Below are the code and all the weights of a small trained network. Each question names an input and a class and asks about switching units off, where a switched-off unit gives its printed mean instead of its output.

import numpy as np


def w(rows, s, z=0):
    codes = np.array(rows[::2]) - 128.0
    scale = np.full(codes.shape[1], s)
    scale[-1] = z or s
    return codes * scale


def f(y):
    return y / 2 * (1 + np.tanh(0.7978845608 * (y + 0.044715 * y**3)))


def log_softmax(a):
    a = a - a.max(-1, keepdims=True)
    return a - np.log(np.exp(a).sum(-1, keepdims=True))


def net(x, mask):
    res = np.array(x, float).reshape(1, 3) / 4 @ E
    y = f(res @ A[0][:, :-1].T + A[0][:, -1])
    res = res + np.where(mask, y, B[0][:, -1]) @ B[0][:, :-1]
    return log_softmax(res[-1] @ U[:, :-1].T + U[:, -1])


A, B = {}, {}
E = w([
[36,91,111,183,92,36,107,113],'x0',
[145,29,199,9,27,118,83,53],'x1',
[148,120,121,91,47,89,143,204],'x2',
],0.012)
A[0] = w([
[205,123,133,124,137,135,146,183,222],'neuron 0',
[134,173,113,161,195,120,180,185,197],'neuron 1',
[187,163,87,133,176,174,152,148,226],'neuron 2',
[128,133,94,165,148,132,111,78,138],'neuron 3',
[197,101,152,99,122,148,124,116,211],'neuron 4',
[127,89,149,186,79,103,94,118,246],'neuron 5',
[149,154,100,154,108,96,126,216,171],'neuron 6',
[142,180,85,123,104,157,185,117,157],'neuron 7',
[167,135,151,122,92,147,62,103,106],'neuron 8',
[201,72,174,41,117,218,124,75,231],'neuron 9',
[130,160,102,154,84,150,122,181,113],'neuron 10',
[130,170,123,156,128,86,174,197,123],'neuron 11',
[96,99,102,119,92,77,124,81,242],'neuron 12',
[152,148,148,40,146,120,145,206,252],'neuron 13',
[19,149,165,117,187,95,104,122,245],'neuron 14',
[129,157,129,144,176,178,138,80,183],'neuron 15',
[9,72,146,144,72,133,154,83,120],'neuron 16',
],0.012,0.0034)
B[0] = w([
[127,159,251,69,156,173,165,100,178],'neuron 0',
[170,177,124,130,76,232,105,213,236],'neuron 1',
[204,178,176,91,150,180,105,114,215],'neuron 2',
[137,85,123,156,78,166,39,79,166],'neuron 3',
[190,67,244,91,134,32,239,49,183],'neuron 4',
[57,114,124,172,173,34,84,162,186],'neuron 5',
[14,238,138,85,77,162,165,153,188],'neuron 6',
[114,232,178,122,158,170,109,137,162],'neuron 7',
[159,83,105,96,66,80,191,125,165],'neuron 8',
[211,55,205,64,174,53,147,130,250],'neuron 9',
[104,177,135,85,25,121,157,143,159],'neuron 10',
[68,167,94,142,55,145,191,137,192],'neuron 11',
[32,117,174,160,168,20,45,186,198],'neuron 12',
[131,107,254,11,88,124,207,166,186],'neuron 13',
[100,56,87,229,97,145,12,145,196],'neuron 14',
[245,103,95,201,135,180,91,128,192],'neuron 15',
[42,166,162,152,205,33,99,106,207],'neuron 16',
],0.0069,0.017)
U = w([
[118,186,137,88,100,148,179,159,187],'0',
[156,5,159,87,102,79,177,114,33],'1',
[75,83,141,155,153,60,69,128,250],'2',
[188,120,78,187,132,169,66,138,209],'3',
[186,138,166,102,183,113,123,108,31],'4',
[90,155,27,153,81,124,140,169,32],'5',
],0.011,0.0016)

Each question gives the input, the list of numbers given to net, and the class t.
The units are the neurons (one row each of A and B). Each row of codes is followed by its name. A weight is (code - 128) times the scale printed after its matrix; where a second scale follows, it is the last column's (A, B and U).
mask holds one flag per neuron, in row order. A switched-off neuron (its flag False) gives its mean, the last column of its row in B, instead of its output. The means were averaged over made-up inputs and are rounded, as every weight is.
A unit's drop is (log p(t) with every unit on - log p(t) with that unit switched off) / (log p(t) with every unit on - log p(t) with every unit switched off).
The circuit of an input: a set's keep is (log p(t) with only the set's units on - log p(t) with every unit switched off) / (log p(t) with every unit on - log p(t) with every unit switched off). Starting from the 12 units with the biggest drops (on a tie, the unit counted first), units are removed one at a time, each time the one whose removal leaves the highest keep (on an exact tie, the one counted first), for as long as the keep stays at least 0.8.
circuit, biggest first: the units of the circuit, biggest drop first
top k neurons: the k neurons with the biggest drops, biggest first
drop when u is switched off: that unit's drop, to one decimal
input [4,0,7], class 2: circuit, biggest first	neuron 12
input [2,1,5], class 2: circuit, biggest first	neuron 1; neuron 9
input [5,-8,6], class 5: top 2 neurons	neuron 9; neuron 13
input [3,6,3], class 2: top 3 neurons	neuron 12; neuron 16; neuron 5
input [3,-6,4], class 5: top 2 neurons	neuron 9; neuron 13
input [-8,-5,-2], class 0: top 2 neurons	neuron 1; neuron 9
input [2,-8,1], class 5: drop when neuron 5 is switched off	-0.1
input [2,-1,6], class 0: drop when neuron 13 is switched off	0.1
input [-4,-6,-4], class 3: drop when neuron 15 is switched off	0.2
input [6,4,5], class 2: drop when neuron 3 is switched off	0.0
